Below is a small trained network, with its code and all its weights. Each question gives an input and a class and asks what happens when units are switched off, that is, made to give their printed mean instead of their output.

import numpy as np


def w(rows, s, z=0):
    codes = np.array(rows[::2]) - 128.0
    scale = np.full(codes.shape[1], s)
    scale[-1] = z or s
    return codes * scale


def norm(h):
    return h / np.sqrt((h * h).mean(-1, keepdims=True) + 1e-5)


def f(y):
    return y / 2 * (1 + np.tanh(0.7978845608 * (y + 0.044715 * y**3)))


def log_softmax(a):
    a = a - a.max(-1, keepdims=True)
    return a - np.log(np.exp(a).sum(-1, keepdims=True))


def net(x, mask):
    res = np.array(x, float).reshape(1, 3) / 4 @ E
    u = 0
    for l in range(3):
        y = f(norm(res) @ A[l][:, :-1].T + A[l][:, -1])
        res = res + np.where(mask[u : u + 10], y, B[l][:, -1]) @ B[l][:, :-1]
        u += 10
    return log_softmax(norm(res)[-1] @ U[:, :-1].T + U[:, -1])


A, B = {}, {}
E = w([
[197,230,129,110,36,109,255,82,135],'x0',
[23,85,18,170,72,102,116,242,112],'x1',
[196,55,67,145,167,9,154,136,156],'x2',
],0.0096)
A[0] = w([
[246,100,149,149,204,54,104,93,167,3],'0.n0',
[158,114,143,126,142,125,152,176,115,96],'0.n1',
[126,42,118,118,196,162,13,111,112,85],'0.n2',
[184,154,87,176,123,146,115,188,111,70],'0.n3',
[136,205,86,91,113,123,94,157,122,94],'0.n4',
[195,76,72,125,130,57,143,114,154,106],'0.n5',
[147,50,124,185,119,103,133,228,131,112],'0.n6',
[254,146,131,116,121,116,136,96,116,147],'0.n7',
[91,136,114,176,117,127,111,122,118,72],'0.n8',
[101,81,110,92,67,119,150,143,133,56],'0.n9',
],0.0092,0.0069)
B[0] = w([
[174,43,116,2,212,76,112,137,245,195],'0.n0',
[80,125,110,104,165,108,145,129,104,119],'0.n1',
[95,101,111,122,121,148,41,84,128,254],'0.n2',
[89,163,123,145,119,86,97,150,167,123],'0.n3',
[182,163,149,156,107,143,113,143,142,133],'0.n4',
[179,164,141,162,163,56,175,116,141,209],'0.n5',
[177,139,75,132,52,149,140,80,114,222],'0.n6',
[191,88,86,87,120,169,159,101,131,227],'0.n7',
[134,186,107,93,96,128,101,104,182,133],'0.n8',
[85,175,100,157,107,106,118,123,179,134],'0.n9',
],0.0098,0.0071)
A[1] = w([
[120,126,109,181,124,65,193,192,91,81],'1.n0',
[1,202,81,154,88,169,180,251,127,19],'1.n1',
[104,107,192,177,157,132,64,109,115,16],'1.n2',
[17,107,176,124,228,154,38,124,144,1],'1.n3',
[157,110,115,182,173,48,166,125,187,115],'1.n4',
[83,173,57,154,93,120,101,164,87,101],'1.n5',
[145,136,105,208,168,64,204,224,93,58],'1.n6',
[92,94,185,142,151,191,53,127,79,77],'1.n7',
[148,76,132,107,230,49,154,161,142,66],'1.n8',
[103,95,161,125,174,183,53,113,110,25],'1.n9',
],0.0095,0.0064)
B[1] = w([
[88,185,165,190,114,99,130,85,138,164],'1.n0',
[251,121,215,123,98,165,83,162,115,250],'1.n1',
[129,148,109,115,140,183,53,98,102,154],'1.n2',
[162,205,23,87,121,157,141,59,44,242],'1.n3',
[91,154,183,123,125,65,147,131,196,227],'1.n4',
[185,73,150,136,123,106,129,170,110,246],'1.n5',
[109,189,159,193,136,112,122,44,141,163],'1.n6',
[82,188,153,139,159,139,127,130,201,253],'1.n7',
[174,182,178,46,141,73,157,167,142,203],'1.n8',
[110,189,127,124,149,114,92,115,139,215],'1.n9',
],0.011,0.0052)
A[2] = w([
[2,183,158,113,182,145,68,163,99,108],'2.n0',
[199,193,119,82,162,146,231,29,62,64],'2.n1',
[104,115,119,55,205,156,38,84,61,12],'2.n2',
[105,102,20,173,116,72,127,209,91,21],'2.n3',
[123,99,157,155,35,127,89,188,80,112],'2.n4',
[63,199,47,121,102,74,108,96,146,92],'2.n5',
[57,187,128,190,102,81,151,187,149,171],'2.n6',
[75,40,82,187,133,81,97,198,101,1],'2.n7',
[100,136,200,131,121,198,192,143,142,123],'2.n8',
[109,106,167,127,168,150,76,156,127,59],'2.n9',
],0.0099,0.0037)
B[2] = w([
[105,145,217,201,209,104,105,91,229,199],'2.n0',
[29,72,38,140,84,167,86,157,100,254],'2.n1',
[138,217,76,237,115,134,133,162,165,219],'2.n2',
[61,55,164,138,146,105,163,124,58,162],'2.n3',
[158,159,119,68,216,109,101,166,104,197],'2.n4',
[135,168,156,184,135,151,104,126,33,193],'2.n5',
[97,169,198,169,176,122,178,81,2,156],'2.n6',
[27,42,124,156,171,116,115,135,119,161],'2.n7',
[115,19,160,87,69,100,204,186,121,165],'2.n8',
[141,155,141,137,138,125,159,110,161,137],'2.n9',
],0.0093,0.0078)
U = w([
[127,199,150,212,114,35,197,89,85,121],'0',
[86,213,80,168,191,186,46,100,196,172],'1',
[96,126,122,87,177,132,164,142,105,2],'2',
[232,150,190,93,86,164,114,228,58,160],'3',
[75,3,77,151,179,72,77,182,63,126],'4',
[203,79,64,25,209,41,165,106,241,153],'5',
[61,98,246,121,144,166,153,141,193,80],'6',
[71,64,45,57,35,230,192,115,120,140],'7',
],0.016,0.0096)

Each question gives the input, the list of numbers given to net, and the class t.
The units are the neurons (one row each of A and B). Each row of codes is followed by its name. A weight is (code - 128) times the scale printed after its matrix; where a second scale follows, it is the last column's (A, B and U).
mask holds one flag per neuron, layer by layer. A switched-off neuron (its flag False) gives its mean, the last column of its row in B, instead of its output. The means were averaged over made-up inputs and are rounded, as every weight is.
A unit's drop is (log p(t) with every unit on - log p(t) with that unit switched off) / (log p(t) with every unit on - log p(t) with every unit switched off).
The circuit of an input: a set's keep is (log p(t) with only the set's units on - log p(t) with every unit switched off) / (log p(t) with every unit on - log p(t) with every unit switched off). Starting from the 12 units with the biggest drops (on a tie, the unit counted first), units are removed one at a time, each time the one whose removal leaves the highest keep (on an exact tie, the one counted first), for as long as the keep stays at least 0.8.
circuit, biggest first: the units of the circuit, biggest drop first
top k neurons: the k neurons with the biggest drops, biggest first
k most important neurons of layer l: the k neurons of layer l with the biggest drops, biggest first
drop of u: that unit's drop, to one decimal
input [6,-4,1], class 7: circuit, biggest first => [2.n1]
input [0,-1,-6], class 6: top 3 neurons => [0.n2; 0.n0; 2.n8]
input [-8,-2,6], class 5: 2 most important neurons of layer 0 => [0.n0; 0.n5]
input [0,-3,-5], class 6: top 2 neurons => [0.n6; 0.n2]
input [0,-7,-8], class 6: top 2 neurons => [0.n6; 1.n3]
input [4,2,7], class 0: 2 most important neurons of layer 0 => [0.n5; 0.n2]
input [-4,7,-4], class 3: circuit, biggest first => [1.n1; 0.n0]
input [-3,2,5], class 5: 3 most important neurons of layer 0 => [0.n5; 0.n2; 0.n0]
input [-1,7,4], class 0: 2 most important neurons of layer 0 => [0.n2; 0.n5]
input [-4,2,6], class 5: 2 most important neurons of layer 1 => [1.n8; 1.n4]
input [4,3,0], class 3: 2 most important neurons of layer 0 => [0.n0; 0.n5]
input [2,-2,-8], class 6: top 3 neurons => [0.n6; 1.n3; 0.n7]
input [-7,0,7], class 5: top 2 neurons => [0.n0; 1.n8]
input [0,6,-2], class 3: top neuron => [1.n1]
input [-3,7,-7], class 3: drop of 1.n1 => 0.8
input [0,-5,-4], class 7: drop of 0.n2 => 0.2
input [-1,8,-2], class 3: drop of 1.n1 => 1.1
